Below is a small trained network, with its code and all its weights. Each question gives an input and a target symbol and asks what happens when units are switched off, that is, made to give their printed mean instead of their output.

import numpy as np


def w(rows, s, z=0):
    codes = np.array(rows[::2]) - 128.0
    scale = np.full(codes.shape[1], s)
    scale[-1] = z or s
    return codes * scale


def norm(h):
    return h / np.sqrt((h * h).mean(-1, keepdims=True) + 1e-5)


def f(y):
    return np.maximum(y, 0)


def softmax(a):
    e = np.exp(a - a.max(-1, keepdims=True))
    return e / e.sum(-1, keepdims=True)


def log_softmax(a):
    a = a - a.max(-1, keepdims=True)
    return a - np.log(np.exp(a).sum(-1, keepdims=True))


def net(x, mask):
    ids = ['ΘΞαγδπ'.index(c) for c in x.split()]
    T = len(ids)
    res = E[ids] + P[:T]
    q, k, v = (norm(res) @ M[0].T for M in (Q, K, V))
    z = softmax(np.where(np.tri(T) > 0, q @ k.T / 2**0.5, -1e9)) @ v
    res = res + np.where(mask[0], z, O[0][:, -1]) @ O[0][:, :-1]
    y = f(norm(res) @ A[0][:, :-1].T + A[0][:, -1])
    res = res + np.where(mask[1:9], y, B[0][:, -1]) @ B[0][:, :-1]
    return log_softmax(norm(res)[-1] @ U[:, :-1].T + U[:, -1])


Q, K, V, O, A, B = {}, {}, {}, {}, {}, {}
E = w([
[145,156,28],'Θ',
[188,103,146],'Ξ',
[130,105,4],'α',
[93,6,181],'γ',
[172,30,204],'δ',
[39,109,63],'π',
],0.014)
P = w([
[157,2,2],'0',
[170,45,76],'1',
[163,102,78],'2',
[162,140,102],'3',
[135,157,133],'4',
[120,164,156],'5',
[154,159,139],'6',
],0.006)
Q[0] = w([
[87,211,159],'H0',
[102,255,237],'H0',
],0.017)
K[0] = w([
[203,43,90],'H0',
[210,11,2],'H0',
],0.013)
V[0] = w([
[64,110,250],'H0',
[243,168,158],'H0',
],0.011)
O[0] = w([
[141,5,156,169],'H0',
[196,106,103,8],'H0',
],0.013,0.0016)
A[0] = w([
[252,211,122,88],'N0',
[35,153,157,133],'N1',
[176,160,205,104],'N2',
[79,164,200,2],'N3',
[150,191,189,14],'N4',
[213,207,236,55],'N5',
[226,136,70,212],'N6',
[91,129,75,132],'N7',
],0.017,0.0029)
B[0] = w([
[3,73,109,187],'N0',
[158,100,71,184],'N1',
[136,162,97,180],'N2',
[150,70,63,152],'N3',
[180,174,169,141],'N4',
[222,186,210,173],'N5',
[164,177,183,254],'N6',
[176,161,146,196],'N7',
],0.03,0.0066)
U = w([
[88,134,82,131],'Θ',
[138,59,201,234],'Ξ',
[187,116,17,170],'α',
[79,2,93,86],'γ',
[176,23,133,115],'δ',
[148,70,6,4],'π',
],0.0095,0.0028)

Each question gives the input, a string of symbols that net reads in full, and the target symbol t.
The units are the heads (2 rows each of Q, K, V and O) and the neurons (one row each of A and B). Each row of codes is followed by its name. A weight is (code - 128) times the scale printed after its matrix; where a second scale follows, it is the last column's (O, A, B and U).
mask holds one flag per unit, heads first, then neurons. A switched-off unit (its flag False) gives its mean, the last column of its rows in O or B, instead of its output. The means were averaged over made-up inputs and are rounded, as every weight is.
A unit's drop is (log p(t) with every unit on - log p(t) with that unit switched off) / (log p(t) with every unit on - log p(t) with every unit switched off).
The circuit of an input: a set's keep is (log p(t) with only the set's units on - log p(t) with every unit switched off) / (log p(t) with every unit on - log p(t) with every unit switched off). Starting from all 9 units, units are removed one at a time, each time the one whose removal leaves the highest keep (on an exact tie, the one counted first), for as long as the keep stays at least 0.8.
circuit, biggest first: the units of the circuit, biggest drop first
top k neurons: the k neurons with the biggest drops, biggest first
drop when u is switched off: that unit's drop, to one decimal
input δ δ α α δ α, target Ξ: circuit, biggest first : (N6 N1)
input δ γ δ Θ, target Ξ: circuit, biggest first : (N6 N0)
input Θ δ α γ α, target δ: top 3 neurons : (N0 N2 N1)
input α π Θ Θ π δ, target α: circuit, biggest first : (H0 N1)
input α γ δ δ α Θ α, target Θ: top 2 neurons : (N0 N5)
input Θ Θ Ξ α, target Θ: top 2 neurons : (N0 N6)
input α Ξ π α δ, target α: top neuron : (N3)
input δ α Θ Θ, target Θ: drop when N0 is switched off : 0.5
input γ Ξ Θ Θ, target Θ: drop when N4 is switched off : 0.0
input δ Ξ δ δ γ α α, target δ: drop when N0 is switched off : 0.4
